Below is a small trained network, with its code and all its weights. Each question gives an input and a target symbol and asks what happens when units are switched off, that is, made to give their printed mean instead of their output.

import numpy as np


def w(rows, s, z=0):
    codes = np.array(rows[::2]) - 128.0
    scale = np.full(codes.shape[1], s)
    scale[-1] = z or s
    return codes * scale


def f(y):
    return y / 2 * (1 + np.tanh(0.7978845608 * (y + 0.044715 * y**3)))


def softmax(a):
    e = np.exp(a - a.max(-1, keepdims=True))
    return e / e.sum(-1, keepdims=True)


def log_softmax(a):
    a = a - a.max(-1, keepdims=True)
    return a - np.log(np.exp(a).sum(-1, keepdims=True))


def net(x, mask):
    ids = ['αβγδεζηθλξπστφψω'.index(c) for c in x.split()]
    T = len(ids)
    res = E[ids] + P[:T]
    u = 0
    for l in range(3):
        q, k, v = (res @ M[l].T for M in (Q, K, V))
        z = softmax(np.where(np.tri(T) > 0, q @ k.T / 2**0.5, -1e9)) @ v
        res = res + np.where(mask[u], z, O[l][:, -1]) @ O[l][:, :-1]
        u += 1
        y = f(res @ A[l][:, :-1].T + A[l][:, -1])
        res = res + np.where(mask[u : u + 8], y, B[l][:, -1]) @ B[l][:, :-1]
        u += 8
    return log_softmax(res[-1] @ U[:, :-1].T + U[:, -1])


Q, K, V, O, A, B = {}, {}, {}, {}, {}, {}
E = w([
[221,51,179],'α',
[156,112,160],'β',
[190,73,165],'γ',
[129,52,139],'δ',
[164,129,160],'ε',
[120,30,129],'ζ',
[147,115,156],'η',
[72,182,131],'θ',
[215,45,177],'λ',
[2,65,231],'ξ',
[44,251,138],'π',
[185,86,162],'σ',
[244,21,190],'τ',
[73,40,104],'φ',
[110,152,146],'ψ',
[102,154,142],'ω',
],0.0046)
P = w([
[108,185,108],'0',
[130,94,113],'1',
[125,106,163],'2',
[116,102,188],'3',
[106,94,202],'4',
[94,81,207],'5',
[77,67,209],'6',
[61,41,206],'7',
[28,15,193],'8',
[3,2,170],'9',
],0.0036)
Q[0] = w([
[244,94,81],'L0H1',
[3,156,182],'L0H1',
],0.0057)
K[0] = w([
[69,224,1],'L0H1',
[177,39,251],'L0H1',
],0.0046)
V[0] = w([
[62,145,252],'L0H1',
[103,23,253],'L0H1',
],0.0053)
O[0] = w([
[85,2,236,220],'L0H1',
[30,101,169,253],'L0H1',
],0.0063,0.0016)
A[0] = w([
[216,66,195,183],'L0N1',
[66,136,146,196],'L0N2',
[143,255,51,167],'L0N3',
[221,198,60,197],'L0N4',
[44,106,186,245],'L0N5',
[214,71,190,179],'L0N6',
[59,132,160,211],'L0N7',
[56,89,196,253],'L0N8',
],0.0071,0.0052)
B[0] = w([
[229,60,123,172],'L0N1',
[65,109,152,177],'L0N2',
[122,242,122,119],'L0N3',
[218,254,93,123],'L0N4',
[69,94,147,242],'L0N5',
[239,59,121,167],'L0N6',
[67,104,148,194],'L0N7',
[74,85,146,255],'L0N8',
],0.0083,0.0079)
Q[1] = w([
[237,210,1],'L1H1',
[50,72,221],'L1H1',
],0.0035)
K[1] = w([
[171,209,22],'L1H1',
[76,52,252],'L1H1',
],0.0046)
V[1] = w([
[255,182,156],'L1H1',
[23,105,116],'L1H1',
],0.0058)
O[1] = w([
[2,110,36,2],'L1H1',
[252,120,204,218],'L1H1',
],0.0058,0.0091)
A[1] = w([
[134,92,206,223],'L1N1',
[242,87,200,247],'L1N2',
[113,114,189,187],'L1N3',
[149,130,204,189],'L1N4',
[237,13,167,253],'L1N5',
[250,74,192,250],'L1N6',
[122,2,123,211],'L1N7',
[152,152,182,154],'L1N8',
],0.0048,0.0027)
B[1] = w([
[167,92,169,214],'L1N1',
[246,81,150,231],'L1N2',
[142,114,162,177],'L1N3',
[181,135,170,183],'L1N4',
[197,40,123,254],'L1N5',
[254,62,147,235],'L1N6',
[119,14,113,206],'L1N7',
[185,176,158,150],'L1N8',
],0.0047,0.013)
Q[2] = w([
[117,112,200],'L2H1',
[200,103,255],'L2H1',
],0.0054)
K[2] = w([
[144,109,245],'L2H1',
[112,119,253],'L2H1',
],0.0043)
V[2] = w([
[37,253,76],'L2H1',
[17,228,119],'L2H1',
],0.005)
O[2] = w([
[140,9,217,1],'L2H1',
[194,24,252,24],'L2H1',
],0.0042,0.031)
A[2] = w([
[155,163,144,220],'L2N1',
[12,67,35,253],'L2N2',
[172,158,180,219],'L2N3',
[133,1,243,205],'L2N4',
[123,119,47,167],'L2N5',
[129,109,51,146],'L2N6',
[130,114,51,149],'L2N7',
[130,149,49,205],'L2N8',
],0.008,0.0065)
B[2] = w([
[161,146,125,237],'L2N1',
[7,55,27,173],'L2N2',
[175,136,141,249],'L2N3',
[170,17,213,221],'L2N4',
[84,157,93,216],'L2N5',
[82,144,105,212],'L2N6',
[86,146,104,215],'L2N7',
[110,162,88,255],'L2N8',
],0.011,0.0061)
U = w([
[194,208,122,190],'α',
[140,199,90,138],'β',
[125,174,113,142],'γ',
[60,130,70,95],'δ',
[164,169,137,2],'ε',
[183,80,203,146],'ζ',
[55,122,74,135],'η',
[79,112,97,122],'θ',
[34,146,51,59],'λ',
[98,77,132,169],'ξ',
[85,105,107,132],'π',
[149,90,166,139],'σ',
[110,101,124,150],'τ',
[198,50,253,71],'φ',
[116,99,133,145],'ψ',
[154,90,173,142],'ω',
],0.0066,0.0079)

Each question gives the input, a string of symbols that net reads in full, and the target symbol t.
The units are the heads (2 rows each of Q, K, V and O) and the neurons (one row each of A and B). Each row of codes is followed by its name. A weight is (code - 128) times the scale printed after its matrix; where a second scale follows, it is the last column's (O, A, B and U).
mask holds one flag per unit, layer by layer, with each layer's heads first. A switched-off unit (its flag False) gives its mean, the last column of its rows in O or B, instead of its output. The means were averaged over made-up inputs and are rounded, as every weight is.
A unit's drop is (log p(t) with every unit on - log p(t) with that unit switched off) / (log p(t) with every unit on - log p(t) with every unit switched off).
unit that matters most: the unit with the biggest drop
top k neurons: the k neurons with the biggest drops, biggest first
k most important neurons of layer l: the k neurons of layer l with the biggest drops, biggest first
drop of u: that unit's drop, to one decimal
input ω γ β τ ζ τ τ ξ τ φ, target α: top 2 neurons => (L0N5, L0N8)
input α π α, target φ: unit that matters most => L2H1
input β π λ, target φ: top 2 neurons => (L2N4, L1N5)
input ζ λ β α η γ ε ζ τ π, target λ: 3 most important neurons of layer 1 => (L1N6, L1N2, L1N5)
input ε η π ξ τ π α θ π φ, target α: top 2 neurons => (L0N5, L0N7)
input ζ π π η π δ, target φ: 2 most important neurons of layer 1 => (L1N5, L1N7)
input φ α φ ξ θ φ τ, target α: 2 most important neurons of layer 0 => (L0N8, L0N5)
input ψ β β π β, target φ: top 2 neurons => (L2N4, L1N5)
input τ γ ζ τ π τ, target φ: 2 most important neurons of layer 2 => (L2N4, L2N2)
input λ δ ψ ε π φ π φ ε, target α: top 2 neurons => (L0N8, L0N4)
input ε α ζ ω ξ θ α η σ ψ, target α: 4 most important neurons of layer 0 => (L0N5, L0N8, L0N7, L0N2)
input ψ λ ε φ β τ θ, target λ: drop of L2N2 => 0.3
input τ γ φ ε ε π ω, target φ: drop of L2H1 => 0.9
input ψ ζ φ π θ π φ, target φ: drop of L2N4 => 0.3
input π ω σ β π π, target φ: drop of L2N3 => 0.0
input σ π ε, target φ: 4 most important neurons of layer 1 => (L1N5, L1N6, L1N2, L1N7)
input ε π φ ξ π ε α θ, target α: 2 most important neurons of layer 0 => (L0N5, L0N8)
input η ω ξ ζ τ θ π λ, target α: 2 most important neurons of layer 1 => (L1N2, L1N6)
input γ ξ ε θ α β η, target α: top neuron => (L2N2)
input π η ψ π π θ, target φ: top neuron => (L2N4)
